Here is a tiny trained network, its code and every weight. The questions are about switching its units off for an input and a target symbol, where a switched-off unit gives its printed mean instead of its output.

import numpy as np


def w(rows, s, z=0):
    codes = np.array(rows[::2]) - 128.0
    scale = np.full(codes.shape[1], s)
    scale[-1] = z or s
    return codes * scale


def f(y):
    return y / 2 * (1 + np.tanh(0.7978845608 * (y + 0.044715 * y**3)))


def softmax(a):
    e = np.exp(a - a.max(-1, keepdims=True))
    return e / e.sum(-1, keepdims=True)


def log_softmax(a):
    a = a - a.max(-1, keepdims=True)
    return a - np.log(np.exp(a).sum(-1, keepdims=True))


def net(x, mask):
    ids = ['αγδεζηθμξπσφψω'.index(c) for c in x.split()]
    T = len(ids)
    res = E[ids] + P[:T]
    r = res
    for j in range(3):
        rows = slice(2 * j, 2 * j + 2)
        q, k, v = (r @ M[0][rows].T for M in (Q, K, V))
        z = softmax(np.where(np.tri(T) > 0, q @ k.T / 2**0.5, -1e9)) @ v
        o = O[0][rows]
        res = res + np.where(mask[j], z, o[:, -1]) @ o[:, :-1]
    y = f(res @ A[0][:, :-1].T + A[0][:, -1])
    res = res + np.where(mask[3:27], y, B[0][:, -1]) @ B[0][:, :-1]
    return log_softmax(res[-1] @ U[:, :-1].T + U[:, -1])


Q, K, V, O, A, B = {}, {}, {}, {}, {}, {}
E = w([
[189,199,197,76,63,38,76,222,161,170,26,115],'α',
[21,229,239,53,144,139,96,112,84,125,85,199],'γ',
[219,166,75,82,135,43,60,73,45,106,203,139],'δ',
[118,128,2,135,191,89,105,180,231,119,149,3],'ε',
[108,202,156,202,222,174,49,65,224,102,98,233],'ζ',
[181,180,60,244,182,58,194,187,92,200,59,154],'η',
[137,115,62,244,182,79,19,73,110,69,24,70],'θ',
[166,72,134,72,234,129,197,155,22,23,44,159],'μ',
[38,216,57,27,157,115,168,100,209,38,34,103],'ξ',
[91,226,86,248,68,184,196,70,54,124,184,105],'π',
[98,67,197,192,160,2,205,98,163,166,194,141],'σ',
[255,198,111,104,178,226,106,248,186,34,127,87],'φ',
[92,124,195,64,104,115,36,81,177,70,230,21],'ψ',
[192,82,184,213,31,158,144,125,114,10,76,64],'ω',
],0.0074)
P = w([
[222,65,208,176,142,222,55,85,154,236,109,101],'0',
[129,200,100,116,166,45,115,161,85,11,93,85],'1',
[136,195,109,123,172,46,109,145,78,19,109,78],'2',
[128,206,111,120,159,45,111,150,77,15,91,84],'3',
[143,204,105,119,172,46,111,165,91,11,100,91],'4',
[127,207,102,116,163,42,118,158,75,9,97,79],'5',
[138,204,111,126,166,57,116,164,76,17,95,79],'6',
[128,208,106,118,179,38,118,153,80,4,101,83],'7',
[134,204,92,114,182,38,121,160,78,5,84,83],'8',
[130,205,111,134,180,46,107,157,83,17,107,78],'9',
[137,209,104,122,168,37,122,162,86,13,103,76],'10',
[138,215,105,131,170,45,103,159,71,10,98,76],'11',
],0.0036)
Q[0] = w([
[101,19,94,78,46,223,136,126,164,255,146,208],'head 1',
[121,18,92,84,51,208,137,121,170,253,143,220],'head 1',
[128,11,95,60,53,227,173,140,169,241,151,194],'head 2',
[122,8,104,68,42,237,178,131,169,245,151,203],'head 2',
[126,2,64,58,32,255,158,126,183,246,170,201],'head 3',
[126,15,66,58,56,248,148,117,184,243,167,204],'head 3',
],0.0087)
K[0] = w([
[91,212,95,132,137,22,135,208,80,14,143,134],'head 1',
[96,210,105,136,132,8,129,195,81,19,175,158],'head 1',
[80,223,104,145,132,30,140,193,95,29,151,133],'head 2',
[66,225,91,142,128,23,146,196,92,12,165,135],'head 2',
[69,210,98,158,114,2,136,207,95,15,162,144],'head 3',
[81,213,119,162,122,8,130,204,104,16,159,127],'head 3',
],0.0092)
V[0] = w([
[116,74,200,46,58,142,32,92,215,109,198,79],'head 1',
[179,134,24,31,192,85,84,218,160,73,90,83],'head 1',
[104,104,101,164,223,200,97,141,207,44,61,56],'head 2',
[37,204,124,48,140,165,105,58,28,45,159,94],'head 2',
[69,142,82,140,169,27,103,41,245,215,196,88],'head 3',
[180,3,83,225,100,53,149,60,36,147,159,81],'head 3',
],0.0062)
O[0] = w([
[70,87,65,139,56,224,101,163,75,89,121,174,178],'head 1',
[160,27,79,91,59,74,110,35,168,209,51,151,113],'head 1',
[197,145,72,31,107,148,143,110,140,207,177,179,252],'head 2',
[83,88,95,98,182,173,65,180,44,227,107,53,53],'head 2',
[123,65,90,123,112,47,40,253,176,71,162,214,120],'head 3',
[98,230,114,177,133,12,86,76,78,79,175,134,147],'head 3',
],0.0063,0.0035)
A[0] = w([
[165,118,88,110,119,101,170,144,164,99,130,13,230],'neuron 1',
[139,70,150,90,141,103,102,165,179,58,100,166,197],'neuron 2',
[21,172,90,138,168,90,132,148,139,62,128,122,70],'neuron 3',
[84,36,76,125,29,154,123,183,183,156,167,182,194],'neuron 4',
[117,126,179,137,189,112,190,63,148,93,146,186,174],'neuron 5',
[84,155,132,128,30,116,114,40,128,106,93,128,215],'neuron 6',
[78,99,140,155,154,218,141,152,115,188,143,73,204],'neuron 7',
[166,186,150,151,139,62,154,99,194,132,158,115,65],'neuron 8',
[87,170,210,131,144,146,105,216,68,151,84,46,129],'neuron 9',
[111,145,132,94,234,143,105,89,106,199,90,197,154],'neuron 10',
[87,111,161,59,74,148,60,119,194,89,220,92,112],'neuron 11',
[35,136,254,67,133,106,143,115,91,183,109,224,154],'neuron 12',
[104,170,196,191,174,131,151,93,115,112,132,54,137],'neuron 13',
[159,143,169,85,176,156,204,69,168,194,69,67,58],'neuron 14',
[141,144,76,86,131,205,93,85,95,120,96,97,169],'neuron 15',
[126,182,251,75,134,97,178,112,142,143,79,142,152],'neuron 16',
[54,47,138,125,122,99,169,148,49,179,146,111,253],'neuron 17',
[121,61,87,86,74,195,153,104,141,220,75,161,133],'neuron 18',
[116,170,88,34,155,127,199,160,100,141,179,140,172],'neuron 19',
[187,165,143,120,112,173,160,168,160,100,206,172,222],'neuron 20',
[166,140,101,94,230,88,39,181,128,153,121,134,237],'neuron 21',
[171,111,133,152,127,125,172,115,151,99,124,189,173],'neuron 22',
[158,120,141,99,156,80,120,97,43,110,107,159,175],'neuron 23',
[136,117,71,187,135,123,193,157,128,145,24,224,95],'neuron 24',
],0.007,0.0042)
B[0] = w([
[203,75,113,112,138,147,179,126,160,153,118,25,247],'neuron 1',
[143,70,201,81,135,157,70,118,188,108,59,94,219],'neuron 2',
[40,150,83,95,184,165,129,86,199,185,90,141,212],'neuron 3',
[97,172,153,140,50,137,185,190,187,179,150,116,232],'neuron 4',
[76,69,153,127,147,162,142,130,115,86,166,97,211],'neuron 5',
[117,157,85,122,41,107,76,62,150,77,127,121,221],'neuron 6',
[69,75,125,90,172,153,186,80,48,98,164,186,175],'neuron 7',
[96,94,111,128,133,81,127,132,162,146,208,146,226],'neuron 8',
[182,122,154,110,73,43,145,116,121,129,20,222,196],'neuron 9',
[90,109,139,133,216,180,26,122,159,163,187,68,160],'neuron 10',
[96,192,205,74,110,141,104,91,44,232,106,65,185],'neuron 11',
[122,65,43,176,55,185,86,235,163,116,175,57,145],'neuron 12',
[83,139,141,192,102,117,174,151,100,202,112,91,248],'neuron 13',
[85,190,254,50,144,137,76,129,159,135,120,159,188],'neuron 14',
[104,147,78,98,139,156,50,82,97,101,110,143,209],'neuron 15',
[74,95,125,83,31,129,146,207,100,124,126,181,213],'neuron 16',
[79,47,130,140,76,48,138,84,140,104,244,77,160],'neuron 17',
[99,131,34,154,173,105,175,129,192,127,102,134,195],'neuron 18',
[156,163,91,44,167,145,224,139,108,190,182,195,199],'neuron 19',
[183,188,162,130,143,202,155,149,144,121,182,162,227],'neuron 20',
[147,83,129,128,196,82,59,166,101,204,148,157,255],'neuron 21',
[138,136,172,170,165,112,172,110,124,84,92,142,180],'neuron 22',
[109,64,127,131,115,95,121,126,42,107,133,147,204],'neuron 23',
[27,180,229,182,147,122,153,204,93,171,54,113,168],'neuron 24',
],0.0063,0.0054)
U = w([
[100,38,167,160,124,82,199,128,179,116,216,114,97],'α',
[84,172,191,189,219,182,39,86,191,83,146,207,84],'γ',
[115,158,231,61,109,133,85,65,92,197,142,41,128],'δ',
[128,217,38,197,78,183,209,59,76,120,162,137,130],'ε',
[245,168,165,120,185,223,128,197,148,104,156,119,127],'ζ',
[119,14,169,66,204,152,174,105,35,69,76,169,137],'η',
[114,80,60,206,144,63,14,70,102,108,41,66,219],'θ',
[181,97,159,191,47,184,165,123,145,23,44,55,219],'μ',
[49,112,88,119,58,183,71,221,97,115,145,161,113],'ξ',
[153,67,9,138,171,156,136,165,192,196,144,2,156],'π',
[73,161,74,40,150,128,190,41,205,117,35,189,4],'σ',
[216,129,38,100,150,76,62,55,64,117,219,206,178],'φ',
[101,190,170,207,180,84,188,180,94,232,77,152,89],'ψ',
[204,137,169,90,34,44,111,151,178,177,45,222,54],'ω',
],0.0067,0.0044)

Each question gives the input, a string of symbols that net reads in full, and the target symbol t.
The units are the heads (2 rows each of Q, K, V and O) and the neurons (one row each of A and B). Each row of codes is followed by its name. A weight is (code - 128) times the scale printed after its matrix; where a second scale follows, it is the last column's (O, A, B and U).
mask holds one flag per unit, heads first, then neurons. A switched-off unit (its flag False) gives its mean, the last column of its rows in O or B, instead of its output. The means were averaged over made-up inputs and are rounded, as every weight is.
A unit's drop is (log p(t) with every unit on - log p(t) with that unit switched off) / (log p(t) with every unit on - log p(t) with every unit switched off).
The circuit of an input: a set's keep is (log p(t) with only the set's units on - log p(t) with every unit switched off) / (log p(t) with every unit on - log p(t) with every unit switched off). Starting from the 12 units with the biggest drops (on a tie, the unit counted first), units are removed one at a time, each time the one whose removal leaves the highest keep (on an exact tie, the one counted first), for as long as the keep stays at least 0.8.
circuit, biggest first: the units of the circuit, biggest drop first
unit that matters most: the unit with the biggest drop
top k neurons: the k neurons with the biggest drops, biggest first
heads that matter: for each layer, one digit per head in row order, 1 if its drop is at least 0.15 and else 0, layers parted by /
input η π σ ψ, target α: circuit, biggest first : [head 1; head 2; neuron 8]
input ξ ω ω η ω η θ ε γ ω ω ψ, target π: heads that matter : 111
input φ η σ γ ζ γ, target σ: circuit, biggest first : [head 3; head 1; neuron 18]
input ψ ψ ω ψ ψ ε π γ δ η, target ξ: circuit, biggest first : [head 1]
input μ π γ φ φ δ η ω, target δ: circuit, biggest first : [head 3; head 1]
input ω π η ω γ ξ γ α ξ ψ, target ε: circuit, biggest first : [head 3; head 1; neuron 2; neuron 21]
input γ γ ζ, target η: circuit, biggest first : [head 3; head 2; neuron 7]
input ζ θ δ ω θ ξ ω ε η α δ, target ζ: heads that matter : 101
input ζ ε ω ε, target ζ: heads that matter : 111
input π ψ θ, target ψ: heads that matter : 100
input δ γ η θ, target θ: heads that matter : 000
input ξ ψ θ θ η μ φ σ ζ σ φ, target π: top 2 neurons : [neuron 18; neuron 1]
input ξ γ α σ η ψ η θ ξ π φ α, target π: circuit, biggest first : [head 2; head 3; head 1; neuron 18]
input γ γ η, target η: circuit, biggest first : [head 3; neuron 7; head 2]
input ψ α ψ γ δ σ γ σ, target ξ: heads that matter : 101
input ε η δ μ σ ε π μ ψ μ, target ω: top neuron : [neuron 4]
input η η γ γ, target α: circuit, biggest first : [head 1; head 2; neuron 8; neuron 5]
input ε ω η π φ η ξ δ σ ψ δ, target ω: top 2 neurons : [neuron 4; neuron 2]
input α δ γ ω γ ζ π ξ α θ, target μ: heads that matter : 011
input δ η ψ, target θ: heads that matter : 011
input φ ω ψ γ π ψ γ ψ γ ψ, target σ: heads that matter : 111
input θ η ξ γ φ ζ ε ω ε σ σ ψ, target φ: heads that matter : 011
input θ ψ ζ α η ψ ψ ψ δ ζ φ η, target φ: heads that matter : 011
input ξ ψ μ η δ δ φ δ ε ψ η γ, target π: heads that matter : 111
input α ζ η ψ, target μ: unit that matters most : head 2
input ω ψ γ μ γ γ η ξ δ δ ε, target ε: circuit, biggest first : [head 3; head 1; neuron 2]
